Below are the code and all the weights of a small trained network. Each question names an input and a class and asks about switching units off, where a switched-off unit gives its printed mean instead of its output.

import numpy as np


def w(rows, s, z=0):
    codes = np.array(rows[::2]) - 128.0
    scale = np.full(codes.shape[1], s)
    scale[-1] = z or s
    return codes * scale


def norm(h):
    return h / np.sqrt((h * h).mean(-1, keepdims=True) + 1e-5)


def f(y):
    return y / 2 * (1 + np.tanh(0.7978845608 * (y + 0.044715 * y**3)))


def log_softmax(a):
    a = a - a.max(-1, keepdims=True)
    return a - np.log(np.exp(a).sum(-1, keepdims=True))


def net(x, mask):
    res = np.array(x, float).reshape(1, 8) / 4 @ E
    u = 0
    for l in range(2):
        y = f(norm(res) @ A[l][:, :-1].T + A[l][:, -1])
        res = res + np.where(mask[u : u + 6], y, B[l][:, -1]) @ B[l][:, :-1]
        u += 6
    return log_softmax(norm(res)[-1] @ U[:, :-1].T + U[:, -1])


A, B = {}, {}
E = w([
[171,111,83,139,108,100,63,238],'x0',
[131,129,134,124,130,129,128,132],'x1',
[132,135,122,127,127,133,126,126],'x2',
[198,72,253,84,35,73,40,81],'x3',
[146,79,112,57,198,145,98,117],'x4',
[127,116,125,140,130,121,129,122],'x5',
[150,41,96,117,36,214,191,167],'x6',
[126,132,121,125,122,126,126,128],'x7',
],0.0051)
A[0] = w([
[115,181,139,99,89,156,186,41,39],'0.n0',
[137,60,80,26,191,131,107,107,55],'0.n1',
[134,83,139,141,137,149,179,2,19],'0.n2',
[160,51,116,96,80,176,173,113,15],'0.n3',
[144,53,107,40,200,174,90,84,24],'0.n4',
[112,184,134,229,10,106,161,97,2],'0.n5',
],0.0076,0.0037)
B[0] = w([
[98,73,145,43,163,88,97,186,189],'0.n0',
[150,155,199,204,107,121,165,166,253],'0.n1',
[76,80,142,35,170,111,78,131,208],'0.n2',
[57,122,80,175,44,150,114,93,226],'0.n3',
[159,171,247,195,108,102,174,175,251],'0.n4',
[173,147,255,188,132,121,173,182,208],'0.n5',
],0.011,0.0027)
A[1] = w([
[230,71,145,130,73,119,66,78,64],'1.n0',
[132,189,153,128,179,33,64,99,32],'1.n1',
[148,142,201,82,61,82,88,45,64],'1.n2',
[158,173,136,154,191,107,51,65,21],'1.n3',
[176,113,67,160,77,59,36,254,5],'1.n4',
[131,60,124,115,60,164,156,144,84],'1.n5',
],0.009,0.0025)
B[1] = w([
[95,162,51,153,198,170,212,218,208],'1.n0',
[159,73,115,147,2,172,107,111,255],'1.n1',
[135,180,51,153,219,138,163,117,240],'1.n2',
[101,118,119,149,2,126,109,122,186],'1.n3',
[94,89,220,42,178,100,118,69,246],'1.n4',
[176,165,125,136,83,91,36,61,202],'1.n5',
],0.0098,0.0045)
U = w([
[167,149,231,191,130,99,166,179,192],'0',
[116,96,69,138,6,135,64,74,163],'1',
[87,64,162,16,198,93,90,108,121],'2',
[139,174,2,141,228,153,178,143,3],'3',
],0.0083,0.00052)

Each question gives the input, the list of numbers given to net, and the class t.
The units are the neurons (one row each of A and B). Each row of codes is followed by its name. A weight is (code - 128) times the scale printed after its matrix; where a second scale follows, it is the last column's (A, B and U).
mask holds one flag per neuron, layer by layer. A switched-off neuron (its flag False) gives its mean, the last column of its row in B, instead of its output. The means were averaged over made-up inputs and are rounded, as every weight is.
A unit's drop is (log p(t) with every unit on - log p(t) with that unit switched off) / (log p(t) with every unit on - log p(t) with every unit switched off).
The circuit of an input: a set's keep is (log p(t) with only the set's units on - log p(t) with every unit switched off) / (log p(t) with every unit on - log p(t) with every unit switched off). Starting from all 12 units, units are removed one at a time, each time the one whose removal leaves the highest keep (on an exact tie, the one counted first), for as long as the keep stays at least 0.8.
units of the circuit, in order: the units of the circuit, biggest drop first
unit that matters most: the unit with the biggest drop
k most important neurons: the k neurons with the biggest drops, biggest first
top k neurons in layer l: the k neurons of layer l with the biggest drops, biggest first
input [8,-2,3,0,3,-5,7,-6], class 2: unit that matters most -> 1.n4
input [1,-7,6,8,-6,-6,2,8], class 3: units of the circuit, in order -> (1.n2 1.n0)
input [2,4,-8,6,5,-1,-3,7], class 3: 4 most important neurons -> (1.n2 1.n0 0.n5 0.n0)
input [2,-3,0,6,-4,6,3,-8], class 3: units of the circuit, in order -> (1.n0 1.n2)
input [2,2,-8,6,-4,4,5,6], class 3: 2 most important neurons -> (1.n0 1.n2)
input [7,5,-5,-2,-3,-8,6,0], class 2: top 2 neurons in layer 1 -> (1.n4 1.n1)
input [-8,-1,-7,-7,3,8,4,7], class 2: units of the circuit, in order -> (0.n2 0.n0)
input [-5,-3,5,7,0,5,-6,-6], class 3: 3 most important neurons -> (1.n2 1.n0 1.n5)
input [-7,4,-3,6,0,2,-4,-4], class 2: 2 most important neurons -> (0.n2 0.n0)
input [6,-5,2,4,-1,-8,-5,-4], class 2: 2 most important neurons -> (1.n4 1.n5)
input [-6,-2,-7,2,8,3,-1,7], class 0: 2 most important neurons -> (0.n4 0.n1)
input [6,4,-3,3,2,3,-7,-3], class 1: 2 most important neurons -> (1.n1 1.n3)
input [6,1,8,0,8,4,0,8], class 0: 2 most important neurons -> (0.n4 0.n1)
input [-3,-5,6,7,-3,-3,-2,8], class 3: units of the circuit, in order -> (1.n2)
input [6,-2,-3,0,4,2,1,-7], class 2: 2 most important neurons -> (1.n4 0.n5)
input [-1,-6,-4,8,5,-3,7,-8], class 3: units of the circuit, in order -> (1.n0 1.n2)
input [-7,7,-6,-8,0,-5,8,8], class 1: units of the circuit, in order -> (1.n2 1.n0)
input [4,6,-7,-7,6,0,7,5], class 1: units of the circuit, in order -> (1.n0 1.n5)
input [5,-1,6,5,8,3,-6,-7], class 0: top 2 neurons in layer 0 -> (0.n4 0.n1)
input [-5,-5,4,-6,-3,-7,7,-7], class 1: unit that matters most -> 1.n5
input [5,7,-1,-7,6,1,-8,-2], class 1: units of the circuit, in order -> (1.n1 1.n3)
input [2,-6,5,3,-1,-5,2,7], class 3: 2 most important neurons -> (1.n0 0.n0)
input [4,7,-5,6,-6,6,-7,5], class 1: 4 most important neurons -> (1.n1 1.n3 0.n4 0.n1)
input [-3,8,-6,7,5,8,-7,3], class 1: 3 most important neurons -> (1.n1 1.n3 0.n5)
input [-3,-1,5,-1,-1,-5,-4,-8], class 1: 2 most important neurons -> (1.n1 1.n4)
input [-7,8,0,6,0,6,6,0], class 2: top 3 neurons in layer 1 -> (1.n1 1.n3 1.n2)
input [3,8,1,4,-3,-3,-6,6], class 1: units of the circuit, in order -> (1.n1)
